Here is a tiny trained network, its code and every weight. The questions are about switching its units off for an input and a class, where a switched-off unit gives its printed mean instead of its output.

import numpy as np


def w(rows, s, z=0):
    codes = np.array(rows[::2]) - 128.0
    scale = np.full(codes.shape[1], s)
    scale[-1] = z or s
    return codes * scale


def f(y):
    return y / 2 * (1 + np.tanh(0.7978845608 * (y + 0.044715 * y**3)))


def log_softmax(a):
    a = a - a.max(-1, keepdims=True)
    return a - np.log(np.exp(a).sum(-1, keepdims=True))


def net(x, mask):
    res = np.array(x, float).reshape(1, 6) / 4 @ E
    y = f(res @ A[0][:, :-1].T + A[0][:, -1])
    res = res + np.where(mask, y, B[0][:, -1]) @ B[0][:, :-1]
    return log_softmax(res[-1] @ U[:, :-1].T + U[:, -1])


A, B = {}, {}
E = w([
[73,26,171,175,219,42,157,216,30,122,106,192],'x0',
[94,143,140,156,148,104,139,85,131,134,184,57],'x1',
[117,157,91,153,137,95,175,136,143,170,168,71],'x2',
[159,130,24,250,158,79,5,53,98,191,2,155],'x3',
[104,184,180,124,168,185,104,61,93,94,124,155],'x4',
[94,163,200,35,17,3,121,119,66,172,72,49],'x5',
],0.0099)
A[0] = w([
[105,173,124,62,99,69,104,115,54,168,64,98,91],'neuron 1',
[140,116,77,172,203,168,169,127,187,69,139,140,115],'neuron 2',
[180,87,37,226,184,199,83,134,125,78,193,155,91],'neuron 3',
[26,104,75,152,148,63,148,155,39,100,131,190,69],'neuron 4',
[197,201,100,138,55,131,102,86,197,111,127,122,2],'neuron 5',
[145,113,147,54,148,143,206,166,138,108,164,118,135],'neuron 6',
[104,162,141,96,78,68,108,111,82,156,97,119,82],'neuron 7',
[195,182,81,146,53,150,65,72,160,150,138,114,114],'neuron 8',
[157,134,56,224,159,79,20,71,103,207,28,112,119],'neuron 9',
[144,115,129,188,197,77,131,171,2,131,114,142,38],'neuron 10',
],0.0085,0.0018)
B[0] = w([
[241,55,118,153,147,132,2,154,91,236,122,71,205],'neuron 1',
[139,107,85,130,212,122,110,151,58,203,99,74,197],'neuron 2',
[214,113,125,128,131,146,91,128,82,244,110,76,229],'neuron 3',
[176,76,104,201,86,84,206,84,232,102,92,180,198],'neuron 4',
[144,121,113,176,133,66,76,42,171,63,141,192,195],'neuron 5',
[66,192,188,89,116,151,233,120,24,71,148,117,197],'neuron 6',
[207,113,104,87,186,162,42,124,87,199,117,119,189],'neuron 7',
[162,128,60,159,117,46,204,107,214,74,128,225,205],'neuron 8',
[71,221,242,126,69,221,133,242,98,15,108,17,254],'neuron 9',
[106,173,54,226,64,86,154,16,217,80,116,209,203],'neuron 10',
],0.0077,0.019)
U = w([
[75,166,178,118,116,158,190,212,133,57,135,105,250],'0',
[139,77,102,135,152,128,107,121,113,244,124,126,98],'1',
[103,103,88,156,118,90,179,53,234,87,127,192,19],'2',
],0.011,0.0018)

Each question gives the input, the list of numbers given to net, and the class t.
The units are the neurons (one row each of A and B). Each row of codes is followed by its name. A weight is (code - 128) times the scale printed after its matrix; where a second scale follows, it is the last column's (A, B and U).
mask holds one flag per neuron, in row order. A switched-off neuron (its flag False) gives its mean, the last column of its row in B, instead of its output. The means were averaged over made-up inputs and are rounded, as every weight is.
A unit's drop is (log p(t) with every unit on - log p(t) with that unit switched off) / (log p(t) with every unit on - log p(t) with every unit switched off).
unit that matters most: the unit with the biggest drop
k most important neurons: the k neurons with the biggest drops, biggest first
drop of u: that unit's drop, to one decimal
input [5,2,-2,3,4,2], class 2: unit that matters most : neuron 10
input [7,-7,2,-6,-1,0], class 2: 2 most important neurons : [neuron 9; neuron 4]
input [4,2,-5,4,-4,-4], class 0: 2 most important neurons : [neuron 9; neuron 1]
input [5,-8,1,-5,-8,-8], class 1: 2 most important neurons : [neuron 9; neuron 3]
input [8,-2,1,8,0,1], class 0: 2 most important neurons : [neuron 9; neuron 8]
input [-5,8,-6,2,-7,-6], class 1: 4 most important neurons : [neuron 3; neuron 2; neuron 10; neuron 4]
input [-8,6,7,-4,-5,8], class 1: 2 most important neurons : [neuron 1; neuron 7]
input [-8,1,-3,0,-5,5], class 2: 2 most important neurons : [neuron 8; neuron 5]
input [4,-5,6,-4,-6,5], class 1: 4 most important neurons : [neuron 9; neuron 1; neuron 7; neuron 8]
input [8,-4,-8,6,1,7], class 2: 3 most important neurons : [neuron 10; neuron 4; neuron 3]
input [-5,5,4,-2,-5,4], class 2: 2 most important neurons : [neuron 3; neuron 9]
input [6,2,-6,-3,2,6], class 1: 2 most important neurons : [neuron 1; neuron 8]
input [-1,-7,2,3,7,-1], class 0: drop of neuron 10 : 0.0
input [-8,-5,-1,0,-5,4], class 2: drop of neuron 8 : 0.2
input [8,3,-8,1,-2,-4], class 2: drop of neuron 10 : 0.4
input [8,4,-7,3,-4,4], class 2: unit that matters most : neuron 10
